Each row has a class, written after it.
[ 180 -112 -248 -439 -310  -54   82   46 -232  -33  -70 -716  281 -506
 -244  249   75  171 -141 -145 -107  201  238 -161 -119 -290  223   87
 -351 -468  127 -233   86  -74   59  260  -71   33] | kuviv
[ 290 -722 -133 -177  -39  228  186 -319 -414   13   72 -343  164 -148
 -138  366   85  354  274  -93 -350  -86  200 -389 -374 -271 -258   84
 -297   20   17  382  287  161 -299  -52 -491 -166] | Zudul
[-146  326 -224 -408 -318  -30 -450 -232  -80 -313  117 -488 -177 -394
 -176  401  148 -224   35 -604 -616  258  -19  -24  175  374  303 -240
 -229 -453  215 -303  -19 -191  559  310   11  449] | kuviv
[ -41 -341  239  252  159  234 -201 -448  -31 -196  329 -143 -333  116
   51  426  327   75  420 -516 -541 -166 -101 -167 -475  205 -325 -180
 -208  226   -7  471  565   17   66 -165 -458  303] | vusev
[  49  -59 -243 -589 -408  -89   20  -85 -173 -131 -183 -516  313 -378
 -128  374  -26   70  -72 -194 -339  -60   72 -175 -200 -165  174   58
 -210 -296  136  -81   92  -93    1   72  -67  147] | vof
[ -66 -133  138 -355 -409   -5  -37  -11 -134 -463 -646 -538 -271 -173
 -173  -62  227   25 -217 -614 -646  308  433  177 -285 -220 -406  -68
 -227  158 -360   66   93   87 -443 -154  342  640] | vof
[-101 -207   92 -425 -358  -96  -78 -150  -80 -350 -495 -397  -66 -117
 -108    7  148  140 -125 -499 -532  257  398  153 -202 -103 -226 -126
 -271   40 -352  143   67    9 -479 -155  315  529] | mev
[ -47  131 -172    1  -84 -528  -73 -199  -13  348  -69 -248  252  101
  141  259  122  148 -161  -98  -91  339   26  281   11  -75 -359 -123
  -47 -110  121  160  290 -311 -485 -460   53 -385] | san
[  76   -8 -157 -318  -79    2 -234 -366 -279 -464  148 -412 -225 -228
 -246  361  184 -104   80 -639 -762  147   73 -106   48  204   13 -131
 -210 -145  300  231   99 -180  379  171  -93  232] | vof
[  61 -183  -59   37   41   66 -278 -507 -195 -432   42 -277 -461  -92
 -276  473  329  -13  416 -661 -724  135  -53 -107 -246  298 -288 -215
 -125   89   34  331  273   19    1   83 -287  367] | mev
[-134  248 -191  -99 -223  -11 -329 -370  134 -226  223 -455 -290 -272
 -116  412  309  -69  177 -685 -589  204 -127   -4  -45  406  117 -128
 -245 -261  167  -29  186 -192  460  196 -148  431] | vusev
[  87 -226 -146 -270 -387 -156   72 -170 -221   69  130 -562  296 -381
  -60  331   32  200   82 -197 -317 -107   58 -206 -447 -251   11   57
 -275 -346   57   46  348   84  -66 -128 -255  -23] | kuviv
[ -21 -108  -61  -86 -139  237 -378 -553  -58 -288  169 -201 -187  -79
 -129  448  193  -95  286 -495 -659  -76 -134  -65  -43  360  -85 -228
 -175  -91  302  195  142  -51  288   90 -198  292] | san
[ -15  -73   77 -545 -546  -93 -115   -1  -78 -277 -659 -320   13 -238
   -6 -118  217   60  -80 -560 -421  183  393  245   69 -149  -98  -58
 -202 -210  -96   47  -11   66 -370  -70  469  499] | Tapif
[ -49    6   21 -244 -195  -42 -388 -327  -15 -309  216 -320 -318 -251
  -45  395  222  120  250 -566 -600   38   93  -80   82  236  138 -286
 -262 -225  241  125  186  -76  501   81 -110  271] | tubo
[ 220 -694   77 -108  -43  164   95 -289  -66 -174 -457 -182 -339    6
 -262  -74  151  247  122 -473 -505  -22  298   90 -493 -293 -739 -101
 -235  492 -338  603  310  294 -744 -338  -53  236] | mev
[ 100 -607  132 -178 -107  162   11 -215 -163 -298 -560 -296 -295  132
 -222   -6  222  182  -10 -470 -647  111  295   83 -506 -179 -719  -15
 -153  505 -411  548  277  261 -714 -367  -16  464] | vof
[ -30  -10 -215 -383 -363  -58  -41 -222 -278  -98  -79 -591  302 -440
  -86  429   -5  173  109 -191 -257  133  128 -285 -168  -81  118   54
 -212 -433  245  -61  238  -31   -8  139 -186   90] | mev
[ 116 -333 -250 -311 -232  -62   32  -17 -467  -94 -106 -683   69 -449
 -194  355   -5  159  196 -184 -204  112  161 -329 -457 -235   -9  148
 -389 -345  -84   38  352   88  -51   64 -349  -67] | mev
[ 136   51 -312 -644 -421 -227  -57  -37 -257 -114  -31 -658  333 -415
 -151  327 -145    6 -143  -60 -195  251  238 -228 -163  -96  323  125
 -276 -768  324 -214  117 -201  368  100 -128    5] | keta
[  48 -588  286 -182   -6  137   63 -110 -329 -348 -574 -180 -212  163
 -102  118  244   33   73 -520 -488  108  250   27 -495 -185 -800   26
  -93  542 -489  513  257  291 -719 -433  -28  446] | keta
[  45 -170  -38  101  -47  211 -318 -493  -33 -244  268 -160 -415  -62
  -25  370  291   13  190 -573 -542  -53  -20  -61  -18  264 -205 -140
 -208   20  337  322  275  -19  384  -66 -291  257] | kuviv
[  37 -434 -124  132   88  297 -331 -389 -242 -361   77 -285 -346  -19
 -194  430  287  -35  362 -433 -736   51   15 -176 -226  294 -423 -187
 -241  113  104  315  147   37 -232   28 -404  117] | san
[ 221 -774  -64  -93   38  235  223 -373 -473   33   43 -313  160  -79
 -209  431   38  303  241    0 -297 -198   53 -345 -630 -238 -432  107
 -288  187 -149  379  361  187  -91 -215 -615  -86] | Tapif
[-223   17   38 -615 -430 -138 -142  -31  -49 -365 -572 -491  -22 -145
 -180    7  188  -73 -216 -581 -658  383  455  186  -97  -59 -178 -119
 -179  -32 -429   36  -40   -8 -402  -71  514  592] | vusev
[-249  372  -64 -392 -209 -574   53  -26  109  365  108 -350  651   -6
  109  134   78  112 -191  -69  198  431  229  327   93  -79   97   55
 -293 -333  277   44  165 -393   49 -180  264 -340] | gotor
[ 129 -497   88   81  179  217 -201 -511 -117 -256  294 -124 -427  -24
  -97  321  388  124  359 -504 -614 -165    2 -154 -209  202 -354 -200
 -211  248   70  480  307   95  142   37 -485  223] | vusev
[-157   86  -47 -465 -601  -94 -200  -57  -99 -355 -582 -549  -42 -166
 -160   29   48  -83 -281 -667 -639  441  388  198   95   67 -162  -66
 -278 -198 -202 -130  -73 -146 -377   46  534  589] | zomek
[ -55  242  -51 -351 -300  -54 -362 -296   45 -230  220 -358 -190 -407
  -57  158  267  -42  -41 -617 -455  107   49   61  321  279  275 -223
 -232 -309  477 -108   -6 -179  548  278  126  414] | vof
[-172  298 -117   57  -77 -422  -51 -187  132  360  124 -330  326  120
   63  238    7  281 -144 -123 -111  394  201  227  -84  -86 -323   59
 -187 -191  297  243  585 -254 -397 -366  -57 -362] | tubo
[ 121 -456 -131 -394 -314  -12   24 -260 -360  -10  -75 -523  130 -339
  -87  321  -13  148  139 -116 -383   88   19 -282 -297 -104  109   -5
 -275 -352  -53   18  187   59  223 -136 -285   29] | zomek
[-364  658 -141 -270 -352 -662  -76  -67  232  426  174 -353  625 -100
  262  193   46    9 -352  -60  -18  551  247  328  172   19  178  -36
 -207 -533  408 -213  207 -428 -135 -325  276 -271] | san
[  69 -343 -194 -276 -250   92   18 -145 -250   26  -27 -535  137 -320
 -155  333  -45   45  101 -108 -192  214  170 -295 -312  -91   39   88
 -262 -353  114   -3  201   74    1  103 -268  -60] | Zudul
[ -79 -195  -86   76  123 -370   31 -406 -155  347  237 -201  326  234
   55  167   47  280    6   25 -287  164  249  142 -118 -181 -553  -99
 -252   35  211  380  306 -169 -661 -648 -101 -409] | gotor
[  -5  241 -219 -125 -180 -537  113 -129  -69  188  -66 -507  323  -56
  -95  245   57  102 -150 -102 -128  624  214  268   36 -154 -325   -5
 -252 -200  230   32  172 -280 -462 -371   86 -313] | tubo
[-111   50    9 -159 -176  -49 -270 -520 -103 -190  192 -280 -307 -180
    4  436  239   26  440 -573 -687   22  -56  -87 -145  299  -14 -172
 -238  -87  245  259  370  -66  261  -29 -277  326] | liku
[ 134 -385 -302 -418 -163 -229   72 -336 -449  -54  -10 -581  128 -422
 -142  450  -16  237  213 -135 -303  153  196 -331 -413 -138   74   60
 -306 -369  -79  243  314   14  -40  -25 -371 -130] | Zudul
[-157  228  -48  210 -102 -386   39 -282  192  430  222 -368  188  128
  145   63  146  158  -63 -123 -153  403  266  299   -2 -113 -339   40
 -327  -95  328  254  491 -279 -511 -428   34 -340] | vusev
[ 196 -610 -110 -128  -51  123  142 -390 -363   33   26 -488  229 -119
  -85  375   89  153  175   48 -383   55   79 -452 -466 -138 -118  104
 -148  -67   53  307  394   41 -296 -137 -482  -20] | keta
[  -1 -424   80 -285  -38  105  -17 -200 -287 -322 -528 -322 -133   40
 -167  156  279  121  -34 -521 -558  135  307   64 -461 -168 -655    0
 -107  493 -363  601  222  150 -776 -265  117  405] | san
[  41 -130 -159   97  220 -479  154 -307 -138  280  -63 -291  231  204
  -61  160   71  146    0 -101 -249  257   82  126 -227 -147 -487   41
 -139  121  176  410  391 -203 -899 -507 -105 -339] | zomek
[ -17  -87   50 -523 -351  -98  -10   65 -145 -406 -577 -500  -51 -220
 -138   17  316  -15 -250 -615 -486  409  416  159 -175 -215 -224   -1
 -160   20 -336   77  -14    9 -466   16  405  525] | mev
[ 124 -534  164 -205 -307   -9  -20 -154  -86 -138 -586 -349 -268 -142
  -92   29  221  261   48 -465 -602  117   96   92 -478  -88 -631  -70
 -167  222 -674  344  378  211 -597 -460  -93  418] | zomek
[-164  159 -111 -340 -225  -59 -402 -293  -87 -406  255 -338 -251 -267
 -201  441  292  -59   38 -601 -717  230   82 -118  131  335  203  -96
 -175 -377  296 -100  103 -112  408  158   16  627] | tubo
[ -77  180  -90   83 -119 -432   56 -123   98  411   81 -382  212   24
   83  102   -5  149  -64 -132   -7  483  215  289 -148  -62 -306    0
 -367  -75  278  194  494 -289 -416 -411 -100 -424] | gotor
[ 225 -179 -234 -420 -420   -3   65  -84 -202 -133 -220 -810  205 -467
 -234  275   45  121    4 -128 -375  218  173 -208 -283 -125  177  106
 -339 -433  120    2  144 -139   67   42 -142   15] | tubo
[-329  553  -98 -114 -348 -476  -99  -48  166  443   49 -395  234 -143
  134   49  105   75 -192  -53  -29  506  206  365  172  -61  -60   -7
 -253 -394  467 -170  342 -394 -285 -264  271 -172] | liku
[ -60 -154 -211 -223  -73   93 -377 -369 -310 -306  179 -320 -150 -182
 -226  433  253 -111  264 -536 -639   34  -13 -126   -7  383  -50 -256
 -231  -95  195   83 -149  -79  319  200 -125  166] | san
[ -63 -128  188 -268 -333 -124 -108   -9   35 -280 -477 -328   19  -94
  -52   -5  177   37 -126 -647 -444   31  311  233 -209 -160 -506 -121
 -122  171 -251  265  159  176 -639 -139  298  395] | gotor
[  99 -269 -119 -322 -348  -70  -16 -180 -172   -1    6 -537  203 -375
  -49  280  -23   72   56 -233 -380   63  139 -273 -277  -24   58  -47
 -274 -292  -21  -34  264   77  -88   35 -333   52] | kuviv
[-122 -318  -91 -371 -231   58   -8 -197 -159 -299 -476 -541 -194  -47
 -183   20  265   67 -150 -391 -717  408  452  124 -444 -137 -327   44
 -290  199 -293  372   97  -28 -571 -314  231  480] | Zudul
[ 230 -589 -177 -262 -122    9  120 -253 -447 -118  -80 -483   90 -238
 -206  414  -21  237  121  -55 -380   34  152 -348 -499 -230 -291   66
 -307 -185 -160  105  240  160  -25 -237 -497   18] | zomek
[ -89   33  274 -584 -384  -55  -82  -47  -61 -220 -601 -416   70 -182
  -43  -43  206   26 -208 -465 -453  144  331  196  -96 -165 -242 -111
 -126  121 -328   69   63    4 -380 -196  443  450] | vof
[-263  209 -171   77 -154 -542   18  -67   40  361   90 -369  282  -87
   81  211  103  334 -261   -4 -118  280  368  227   96 -227 -132  -68
 -271 -123  269   71  387 -308 -466 -290  144 -247] | san
[ -77    0   51 -456 -440   61 -131  -75  117 -254 -427 -431   62 -206
  -77  -28  209   69 -103 -494 -567  114  349  114  -83  -83 -143  -43
 -152  -89 -285  209   87  -62 -414   69  388  274] | vusev
[-134   94   39   47  -73 -444   59 -308  -10  543  223 -212  407  121
  186  186  211  381 -102   37  -70  275  165  278  -56 -149 -358  -26
 -169  -90  178  114  303 -233 -465 -592    2 -241] | keta
[ -16 -588  120  -87  -79  132  -75 -248 -120  -70 -350 -210 -372   45
 -211 -100  163  156   67 -462 -544   -2  204  102 -460 -114 -752  -20
 -221  520 -371  618  496  202 -732 -308   -4  167] | tubo
[  17  213  -83 -389 -304  -39 -421 -412   32 -422  164 -282 -222 -300
  -85  364  229 -137  242 -711 -634   52    2  -19  282  350  245 -323
 -230 -402  400  -48  -27 -185  479  226   83  428] | Zudul
[  19   22 -264 -646 -386 -108  -53 -158 -134 -115 -250 -687  226 -446
 -235  396  -81   80  -46  -57 -299  378  213 -263 -185  -15  298  102
 -223 -559   67 -133  202 -153  146  202 -103  153] | zomek
[  91 -671  279 -137   60  202   54 -225 -201 -171 -376 -179 -279  141
 -129   -3  183  166    5 -432 -456  -57  301   71 -536 -224 -745  -52
 -234  659 -490  668  375  221 -645 -416  -30  353] | vof
[  75  -66 -147 -428 -278   32   22   67 -363 -100  -47 -742  114 -420
 -160  337   78   -2 -176 -208 -273  176  225 -243 -444 -246   58  228
 -296 -287   45  -86  330  -71  -48  127 -178  161] | vusev
[  38 -193   59 -388 -257 -106  -55   -7 -136 -199 -529 -471 -194 -109
  -52  -75  215   76 -175 -496 -418  211  368  182 -364 -206 -468  -15
 -186  265 -279  378  304   92 -541 -231  147  469] | kuviv
[ 100 -293  151 -508 -336  -30  -91 -221  -85 -380 -746 -398  -76 -120
 -103   34  266  143    5 -614 -670  144  262  148 -133  -48 -367 -199
  -93  182 -498  312  -68   58 -628 -217  319  446] | vof
[ 202 -304 -320 -279 -131   32  166  -44 -521  -67   25 -585  150 -295
 -179  198 -103  112  -60  -78 -162  256  211 -299 -471 -281  -50  173
 -389 -196   -9    8  280    4  -49    8 -375  -62] | mev
[  52 -243 -265 -481 -166  -93   47 -216 -382 -112   68 -537  151 -381
 -223  443  -54   46   83  -71 -219  247  217 -336 -333 -204   81   78
 -301 -293  167   97  336    6   -6   -6 -253   60] | gotor
[ -41  159 -158 -108 -207  -37 -404 -221  -92 -440  131 -430 -270 -270
 -129  430  214  -16   55 -647 -550  134  118  -38  104  299   17 -213
 -261 -327  266  -63   76 -145  475  221 -121  374] | kuviv
[  32 -138  -75 -382 -286  -93    0 -159  -74   -9   44 -587  264 -527
  -78  285   20  205  -16 -170 -227   73  189 -292 -173 -162  163  -13
 -204 -412   96  -54  282   53  -57  176 -154   74] | tubo
[ 208 -286 -188 -388 -142 -148  236 -112 -379  -95 -188 -549   40 -291
 -219  432   72   90   63 -124 -259   75  155 -243 -418 -312  -30  153
 -248  -47  -53  123  319   27   37  -59 -343  100] | vusev
[ 347 -582 -128 -122 -137   91  131 -314 -296   71  -10 -384   68 -196
 -148  315   52  175  273 -117 -223  -35  -21 -266 -440 -174 -198   37
 -252 -170   60  235  365  174  -25 -110 -521  -23] | liku
[ 176 -648 -225   10  -83   46  104 -473 -455  124  162 -283   42 -174
 -189  493  -19  197  257  -44 -243  -69   -3 -313 -649 -154 -378  146
 -197  -84   17  351  527  257 -111 -242 -640  -51] | gotor
[  63 -494  159 -262 -106  202  -26 -122  -58 -374 -661 -395 -205   -8
 -201   -5  257   90 -100 -494 -580  212  367   48 -310 -163 -650  -65
 -136  434 -452  536  198  113 -797 -161  161  289] | liku
[ -54  -78  -50   62  104 -494   61 -232  -42  436  200 -155  459  219
   93  260  109  180   -2  -12  -30  252   67  274 -163 -131 -476  -31
 -119 -102  109  360  237 -169 -443 -626  -62 -592] | gotor
[-111 -115  118 -482 -458 -107 -118  -90   -4 -237 -466 -408  -89 -165
 -193  -42  200  146 -167 -567 -531  242  422  251  -80  -30 -176 -179
 -287   84 -288  123  -26  -21 -340 -108  508  601] | san
[-261  308  -85   38 -213 -482  -87  -43   95  408   36 -319  190  -84
  120  149   -8  206 -208 -113    2  361  168  295   32  -82 -214  -90
 -295 -253   97 -108  432 -308 -158 -350   82 -306] | zomek
[ -54 -342  119 -210  -93   28  -29    0  -96 -216 -329 -399  -85  -24
  -93  -80  234   54 -227 -598 -430   92  314  100 -444 -187 -579    6
 -236  459 -441  498  366  102 -712 -186  171  341] | vof
[  -2 -178 -300 -299 -354   28   30 -141 -323   24   10 -629  207 -349
 -227  348   26  -19  -42 -119 -216  354  158 -277 -377  -72   62  174
 -308 -333   88  -40  327  -77   20  103 -162   -3] | san
[ 252 -475 -283 -174 -198  146  199 -180 -265  164   41 -427  114 -265
 -162  290  -11  185  115  -37 -270  -11   50 -233 -560 -303 -253  151
 -316  -80  127   73  304  139 -219 -137 -539  -93] | mev
[ 101 -101 -213 -452 -278  -65  190 -200 -240   -7  -72 -505  189 -413
 -137  222  -59   29  126 -196 -163  125  139 -172 -286 -222   71   52
 -382 -349  224 -120  198  -17   85   97 -225  168] | liku
[ 255   -5 -163 -442 -384  -62   42  -31 -303  -49  -90 -522  168 -431
  -47  195  -23  210  -39 -196 -138   45  145 -159  -90 -243   61  150
 -254 -376  287  -65  195   30  138   13 -195   50] | vof
[ -98  151   79 -694 -677 -145 -308    3  -35 -366 -742 -512 -162 -279
  -58 -117   42 -120 -285 -624 -503  480  386  199  292   26   48 -186
 -160 -321  -91 -361 -163  -32 -267   81  603  691] | Tapif
[  34 -241    5  -54   81  150 -335 -398 -254 -296  177 -114 -360 -119
 -168  453  334    8  247 -670 -568   -8  -86 -103 -104  287 -332 -244
  -90  198   41  378  252   56  136   50 -233  290] | san
[-184  221  -91  -88 -108 -378   20 -120  -45  296  -14 -380  544  111
  120  208   53  212 -100  -72 -121  385  258  196    4 -144 -302  -24
 -249 -188  196  151  289 -356 -494 -357  136 -386] | zomek
[ 217 -330 -234 -469 -227   45   19 -221 -550 -120 -116 -490  160 -390
 -234  443   48   97   -2  -76 -201  117  211 -281 -289 -262  -91   43
 -145 -223  171   59  144   57   31   59 -217   32] | gotor
[  30  150  -89 -182 -276  -38 -275 -231   62 -344  148 -425 -327 -286
  -77  239  296 -121  223 -674 -605   60   -3   21    5  295  150 -107
 -329 -349  367  -31   60 -195  487  155  -98  346] | kuviv
[ 105 -686 -131 -140  -10  159   69 -132 -296   -8  159 -444   77 -139
 -112  374   31   59  162  -46 -319   75  138 -398 -596 -133 -166   31
 -281  -90  -93  170  235  189 -124 -121 -536  -51] | kuviv
